Below is a small trained network, with its code and all its weights. Each question gives an input and a class and asks what happens when units are switched off, that is, made to give their printed mean instead of their output.

import numpy as np


def w(rows, s, z=0):
    codes = np.array(rows[::2]) - 128.0
    scale = np.full(codes.shape[1], s)
    scale[-1] = z or s
    return codes * scale


def f(y):
    return np.maximum(y, 0)


def log_softmax(a):
    a = a - a.max(-1, keepdims=True)
    return a - np.log(np.exp(a).sum(-1, keepdims=True))


def net(x, mask):
    res = np.array(x, float).reshape(1, 3) / 4 @ E
    y = f(res @ A[0][:, :-1].T + A[0][:, -1])
    res = res + np.where(mask, y, B[0][:, -1]) @ B[0][:, :-1]
    return log_softmax(res[-1] @ U[:, :-1].T + U[:, -1])


A, B = {}, {}
E = w([
[131,199,143,137],'x0',
[217,147,174,221],'x1',
[103,119,69,253],'x2',
],0.014)
A[0] = w([
[143,159,167,86,145],'N1',
[5,86,120,107,100],'N2',
[151,173,127,173,120],'N3',
[149,38,53,65,140],'N4',
[99,67,116,33,254],'N5',
[197,185,187,153,139],'N6',
[157,84,87,91,120],'N7',
[51,166,118,98,161],'N8',
[130,82,119,61,200],'N9',
[160,114,145,128,223],'N10',
[60,24,111,171,189],'N11',
[140,155,157,53,81],'N12',
[82,176,186,128,149],'N13',
[222,227,200,110,189],'N14',
],0.013,0.0043)
B[0] = w([
[114,171,112,59,183],'N1',
[156,90,200,150,221],'N2',
[35,226,77,158,183],'N3',
[98,1,151,104,204],'N4',
[121,22,131,19,250],'N5',
[96,163,172,172,211],'N6',
[113,95,161,143,161],'N7',
[115,90,62,121,195],'N8',
[179,93,161,42,204],'N9',
[175,210,155,70,166],'N10',
[222,157,77,132,221],'N11',
[136,154,78,87,198],'N12',
[51,163,121,94,161],'N13',
[110,204,194,95,235],'N14',
],0.009,0.015)
U = w([
[238,182,69,150,248],'0',
[105,176,130,103,4],'1',
[138,189,254,146,137],'2',
[37,106,138,146,64],'3',
[150,73,173,107,185],'4',
[56,190,82,190,146],'5',
[107,84,137,169,72],'6',
],0.015,0.0023)

Each question gives the input, the list of numbers given to net, and the class t.
The units are the neurons (one row each of A and B). Each row of codes is followed by its name. A weight is (code - 128) times the scale printed after its matrix; where a second scale follows, it is the last column's (A, B and U).
mask holds one flag per neuron, in row order. A switched-off neuron (its flag False) gives its mean, the last column of its row in B, instead of its output. The means were averaged over made-up inputs and are rounded, as every weight is.
A unit's drop is (log p(t) with every unit on - log p(t) with that unit switched off) / (log p(t) with every unit on - log p(t) with every unit switched off).
The circuit of an input: a set's keep is (log p(t) with only the set's units on - log p(t) with every unit switched off) / (log p(t) with every unit on - log p(t) with every unit switched off). Starting from the 12 units with the biggest drops (on a tie, the unit counted first), units are removed one at a time, each time the one whose removal leaves the highest keep (on an exact tie, the one counted first), for as long as the keep stays at least 0.8.
circuit, biggest first: the units of the circuit, biggest drop first
unit that matters most: the unit with the biggest drop
top k neurons: the k neurons with the biggest drops, biggest first
drop of u: that unit's drop, to one decimal
input [8,-1,-6], class 1: unit that matters most	N12
input [5,-2,2], class 5: circuit, biggest first	(N5; N9)
input [3,5,4], class 5: top 2 neurons	(N3; N2)
input [-1,1,-4], class 2: top 2 neurons	(N8; N14)
input [4,-2,-3], class 1: circuit, biggest first	(N4; N2)
input [3,-5,4], class 6: top 2 neurons	(N9; N14)
input [-4,-4,8], class 0: top 2 neurons	(N11; N5)
input [4,4,3], class 5: top 2 neurons	(N3; N2)
input [5,-4,-1], class 3: top 4 neurons	(N11; N13; N10; N8)
input [7,-4,0], class 3: top 2 neurons	(N11; N10)
input [-8,6,-7], class 2: top 2 neurons	(N14; N10)
input [-6,6,-4], class 2: drop of N11	0.0
input [-3,-1,8], class 0: drop of N11	0.6
input [-5,-2,6], class 0: circuit, biggest first	(N11)
input [0,-2,7], class 0: drop of N11	0.5
input [-5,4,-6], class 2: drop of N14	0.7
input [-3,0,2], class 0: top 2 neurons	(N5; N11)
input [-2,-3,6], class 0: top 2 neurons	(N11; N5)
